Below are the code and all the weights of a small trained network. Each question names an input and a class and asks about switching units off, where a switched-off unit gives its printed mean instead of its output.

import numpy as np


def w(rows, s, z=0):
    codes = np.array(rows[::2]) - 128.0
    scale = np.full(codes.shape[1], s)
    scale[-1] = z or s
    return codes * scale


def f(y):
    return y / 2 * (1 + np.tanh(0.7978845608 * (y + 0.044715 * y**3)))


def log_softmax(a):
    a = a - a.max(-1, keepdims=True)
    return a - np.log(np.exp(a).sum(-1, keepdims=True))


def net(x, mask):
    res = np.array(x, float).reshape(1, 6) / 4 @ E
    y = f(res @ A[0][:, :-1].T + A[0][:, -1])
    res = res + np.where(mask, y, B[0][:, -1]) @ B[0][:, :-1]
    return log_softmax(res[-1] @ U[:, :-1].T + U[:, -1])


A, B = {}, {}
E = w([
[217,26,78,120],'x0',
[123,96,68,53],'x1',
[2,51,143,157],'x2',
[75,88,147,128],'x3',
[110,54,213,145],'x4',
[131,108,123,88],'x5',
],0.0091)
A[0] = w([
[190,142,173,115,186],'n0',
[36,120,181,159,165],'n1',
[132,169,73,81,23],'n2',
[109,121,209,126,166],'n3',
[87,253,66,158,189],'n4',
[183,119,141,145,83],'n5',
[111,174,138,108,150],'n6',
[121,85,70,126,242],'n7',
[87,102,108,153,150],'n8',
[132,156,86,68,51],'n9',
[137,214,133,143,172],'n10',
[205,170,202,156,119],'n11',
[111,129,155,85,41],'n12',
[150,163,101,80,194],'n13',
[104,141,177,121,107],'n14',
[119,185,104,125,126],'n15',
[141,82,102,123,190],'n16',
[121,125,164,203,251],'n17',
[121,133,84,93,141],'n18',
[115,202,109,150,134],'n19',
],0.013,0.0025)
B[0] = w([
[223,105,134,182,180],'n0',
[60,65,214,13,251],'n1',
[146,234,123,70,162],'n2',
[134,112,178,87,199],'n3',
[34,188,90,254,219],'n4',
[202,84,152,151,155],'n5',
[98,155,150,141,157],'n6',
[143,93,25,94,177],'n7',
[109,82,104,79,167],'n8',
[129,217,111,47,159],'n9',
[117,147,152,238,190],'n10',
[226,65,173,233,203],'n11',
[109,135,145,104,133],'n12',
[184,208,132,82,173],'n13',
[116,148,192,114,166],'n14',
[105,182,157,179,158],'n15',
[149,105,57,124,167],'n16',
[132,72,147,56,200],'n17',
[109,162,81,57,151],'n18',
[77,139,134,203,174],'n19',
],0.017,0.011)
U = w([
[110,69,80,118,238],'0',
[181,95,71,143,79],'1',
[193,248,91,112,40],'2',
[51,86,243,108,82],'3',
[217,131,179,199,255],'4',
[51,255,128,239,69],'5',
],0.0085,0.001)

Each question gives the input, the list of numbers given to net, and the class t.
The units are the neurons (one row each of A and B). Each row of codes is followed by its name. A weight is (code - 128) times the scale printed after its matrix; where a second scale follows, it is the last column's (A, B and U).
mask holds one flag per neuron, in row order. A switched-off neuron (its flag False) gives its mean, the last column of its row in B, instead of its output. The means were averaged over made-up inputs and are rounded, as every weight is.
A unit's drop is (log p(t) with every unit on - log p(t) with that unit switched off) / (log p(t) with every unit on - log p(t) with every unit switched off).
The circuit of an input: a set's keep is (log p(t) with only the set's units on - log p(t) with every unit switched off) / (log p(t) with every unit on - log p(t) with every unit switched off). Starting from the 12 units with the biggest drops (on a tie, the unit counted first), units are removed one at a time, each time the one whose removal leaves the highest keep (on an exact tie, the one counted first), for as long as the keep stays at least 0.8.
units of the circuit, in order: the units of the circuit, biggest drop first
unit that matters most: the unit with the biggest drop
k most important neurons: the k neurons with the biggest drops, biggest first
drop of u: that unit's drop, to one decimal
input [-7,-8,-8,5,8,4], class 4: unit that matters most	n11
input [0,5,4,1,3,8], class 0: units of the circuit, in order	n7; n16
input [6,6,-7,-8,5,0], class 2: 2 most important neurons	n13; n9
input [5,3,4,7,-5,3], class 0: 2 most important neurons	n11; n0
input [7,0,7,7,4,0], class 0: 2 most important neurons	n7; n16
input [-4,4,-5,-8,3,6], class 2: 4 most important neurons	n13; n9; n2; n0
input [-5,0,-4,-4,5,-4], class 4: 2 most important neurons	n11; n0
input [3,-5,1,2,-2,0], class 0: 2 most important neurons	n1; n11
input [7,-4,8,-4,-6,3], class 0: 3 most important neurons	n11; n0; n13
input [8,8,-4,-5,8,-5], class 1: 2 most important neurons	n7; n16
input [1,3,1,4,-4,-4], class 2: 2 most important neurons	n1; n10
input [6,-8,6,-7,-5,6], class 0: drop of n1	-0.6
input [3,3,4,0,-7,-8], class 5: drop of n17	0.2
input [3,7,7,-1,3,-4], class 0: most important neuron	n7
input [7,-4,5,-4,-2,-8], class 1: drop of n4	0.1
input [2,5,-1,-1,-2,-2], class 2: drop of n8	0.0
